Below is a small trained network, with its code and all its weights. Each question gives an input and a target symbol and asks what happens when units are switched off, that is, made to give their printed mean instead of their output.

import numpy as np


def w(rows, s, z=0):
    codes = np.array(rows[::2]) - 128.0
    scale = np.full(codes.shape[1], s)
    scale[-1] = z or s
    return codes * scale


def f(y):
    return y / 2 * (1 + np.tanh(0.7978845608 * (y + 0.044715 * y**3)))


def softmax(a):
    e = np.exp(a - a.max(-1, keepdims=True))
    return e / e.sum(-1, keepdims=True)


def log_softmax(a):
    a = a - a.max(-1, keepdims=True)
    return a - np.log(np.exp(a).sum(-1, keepdims=True))


def net(x, mask):
    ids = ['αβγζησφ'.index(c) for c in x.split()]
    T = len(ids)
    res = E[ids] + P[:T]
    u = 0
    for l in range(2):
        q, k, v = (res @ M[l].T for M in (Q, K, V))
        z = softmax(np.where(np.tri(T) > 0, q @ k.T / 3**0.5, -1e9)) @ v
        res = res + np.where(mask[u], z, O[l][:, -1]) @ O[l][:, :-1]
        u += 1
        y = f(res @ A[l][:, :-1].T + A[l][:, -1])
        res = res + np.where(mask[u : u + 8], y, B[l][:, -1]) @ B[l][:, :-1]
        u += 8
    return log_softmax(res[-1] @ U[:, :-1].T + U[:, -1])


Q, K, V, O, A, B = {}, {}, {}, {}, {}, {}
E = w([
[108,155,172,7],'α',
[163,175,139,121],'β',
[63,135,215,185],'γ',
[116,106,201,132],'ζ',
[165,165,118,190],'η',
[38,218,209,170],'σ',
[51,37,16,52],'φ',
],0.015)
P = w([
[113,104,177,183],'0',
[179,150,88,138],'1',
[31,132,37,168],'2',
[97,12,185,161],'3',
[194,158,96,112],'4',
[63,121,60,128],'5',
],0.011)
Q[0] = w([
[35,98,101,173],'L0H1',
[112,203,164,71],'L0H1',
[26,2,14,123],'L0H1',
],0.0085)
K[0] = w([
[178,154,108,198],'L0H1',
[139,145,92,27],'L0H1',
[180,128,134,247],'L0H1',
],0.012)
V[0] = w([
[157,143,179,3],'L0H1',
[65,34,58,130],'L0H1',
[92,64,203,199],'L0H1',
],0.0055)
O[0] = w([
[174,187,232,40,100],'L0H1',
[102,75,146,253,101],'L0H1',
[76,89,149,29,252],'L0H1',
],0.0056,0.0036)
A[0] = w([
[244,145,110,110,253],'L0N1',
[18,119,145,158,69],'L0N2',
[196,92,37,14,49],'L0N3',
[164,160,231,88,126],'L0N4',
[87,127,56,128,96],'L0N5',
[72,200,48,119,108],'L0N6',
[186,222,198,195,75],'L0N7',
[185,229,6,199,41],'L0N8',
],0.011,0.0056)
B[0] = w([
[138,103,99,1,201],'L0N1',
[98,144,76,71,255],'L0N2',
[109,143,18,219,189],'L0N3',
[167,138,112,225,232],'L0N4',
[111,184,88,159,178],'L0N5',
[108,214,166,164,196],'L0N6',
[197,136,65,221,160],'L0N7',
[86,88,147,62,164],'L0N8',
],0.0095,0.0052)
Q[1] = w([
[145,116,81,141],'L1H1',
[119,95,109,117],'L1H1',
[144,201,103,12],'L1H1',
],0.011)
K[1] = w([
[58,42,133,91],'L1H1',
[109,151,194,153],'L1H1',
[169,120,175,2],'L1H1',
],0.0079)
V[1] = w([
[169,67,187,82],'L1H1',
[120,32,112,117],'L1H1',
[155,71,2,169],'L1H1',
],0.0059)
O[1] = w([
[184,54,254,137,6],'L1H1',
[86,76,117,60,131],'L1H1',
[213,104,39,36,221],'L1H1',
],0.0066,0.0022)
A[1] = w([
[129,132,191,186,217],'L1N1',
[144,6,193,114,171],'L1N2',
[197,175,165,145,119],'L1N3',
[80,138,189,95,28],'L1N4',
[73,59,116,119,1],'L1N5',
[142,184,73,171,17],'L1N6',
[207,102,93,173,170],'L1N7',
[103,127,199,47,221],'L1N8',
],0.014,0.004)
B[1] = w([
[37,213,178,60,196],'L1N1',
[191,86,195,254,224],'L1N2',
[222,228,255,42,169],'L1N3',
[235,93,76,101,178],'L1N4',
[251,148,126,97,184],'L1N5',
[162,57,247,78,253],'L1N6',
[111,140,51,238,206],'L1N7',
[109,19,164,75,224],'L1N8',
],0.0073,0.0082)
U = w([
[197,178,101,167,122],'α',
[111,139,76,30,193],'β',
[12,168,106,117,251],'γ',
[150,60,172,153,95],'ζ',
[128,69,145,22,54],'η',
[136,160,166,59,3],'σ',
[117,86,49,255,152],'φ',
],0.0078,0.0071)

Each question gives the input, a string of symbols that net reads in full, and the target symbol t.
The units are the heads (3 rows each of Q, K, V and O) and the neurons (one row each of A and B). Each row of codes is followed by its name. A weight is (code - 128) times the scale printed after its matrix; where a second scale follows, it is the last column's (O, A, B and U).
mask holds one flag per unit, layer by layer, with each layer's heads first. A switched-off unit (its flag False) gives its mean, the last column of its rows in O or B, instead of its output. The means were averaged over made-up inputs and are rounded, as every weight is.
A unit's drop is (log p(t) with every unit on - log p(t) with that unit switched off) / (log p(t) with every unit on - log p(t) with every unit switched off).
The circuit of an input: a set's keep is (log p(t) with only the set's units on - log p(t) with every unit switched off) / (log p(t) with every unit on - log p(t) with every unit switched off). Starting from the 12 units with the biggest drops (on a tie, the unit counted first), units are removed one at a time, each time the one whose removal leaves the highest keep (on an exact tie, the one counted first), for as long as the keep stays at least 0.8.
units of the circuit, in order: the units of the circuit, biggest drop first
most important unit: the unit with the biggest drop
k most important neurons: the k neurons with the biggest drops, biggest first
k most important neurons of layer l: the k neurons of layer l with the biggest drops, biggest first
input φ φ α σ, target β: units of the circuit, in order : [L1H1 L0N3]
input ζ ζ β γ σ γ, target β: 4 most important neurons : [L0N2 L0N4 L1N4 L0N7]
input η α α β, target α: units of the circuit, in order : [L0H1 L0N4 L1N8]
input ζ φ σ β, target β: 3 most important neurons : [L0N3 L1N2 L0N2]
input σ α ζ φ η, target φ: most important unit : L0N7
input ζ ζ β α, target ζ: units of the circuit, in order : [L1N2 L0N5 L1H1]
input ζ β γ ζ γ, target γ: 2 most important neurons of layer 0 : [L0N3 L0N1]
input β φ α φ γ, target φ: 2 most important neurons : [L1N7 L0N7]
input σ φ ζ ζ ζ, target φ: units of the circuit, in order : [L1N7 L0H1 L0N7]
input φ ζ ζ, target β: 2 most important neurons : [L1N2 L0N4]
input α ζ σ γ, target γ: units of the circuit, in order : [L1H1 L1N1]
input β η σ φ η, target φ: units of the circuit, in order : [L0H1 L1N7]
input γ β σ φ γ, target φ: units of the circuit, in order : [L0N7 L0H1]
input ζ ζ φ σ, target β: units of the circuit, in order : [L0N3 L1H1]
input ζ ζ ζ, target η: 3 most important neurons of layer 1 : [L1N8 L1N7 L1N4]
input φ γ φ γ ζ ζ, target η: units of the circuit, in order : [L0N4 L0N3 L1N8]
input β ζ β σ η, target η: 4 most important neurons : [L0N1 L0N8 L0N4 L1N8]
input σ ζ φ γ σ, target φ: units of the circuit, in order : [L0H1]
input ζ ζ α σ σ, target α: units of the circuit, in order : [L0N7 L0H1 L1N3]
input φ ζ ζ γ β, target φ: 2 most important neurons : [L0N7 L1N6]
input α α ζ ζ α, target α: 2 most important neurons of layer 1 : [L1N7 L1N3]
input β β ζ ζ ζ, target ζ: 4 most important neurons of layer 0 : [L0N3 L0N1 L0N5 L0N6]
input ζ ζ β ζ σ, target σ: 3 most important neurons of layer 0 : [L0N3 L0N6 L0N7]
input φ α ζ ζ σ, target α: 2 most important neurons : [L0N7 L1N3]
input γ β β γ η, target η: most important neuron of layer 0 : [L0N8]
input γ β σ ζ σ, target σ: 3 most important neurons of layer 1 : [L1N6 L1N3 L1N1]
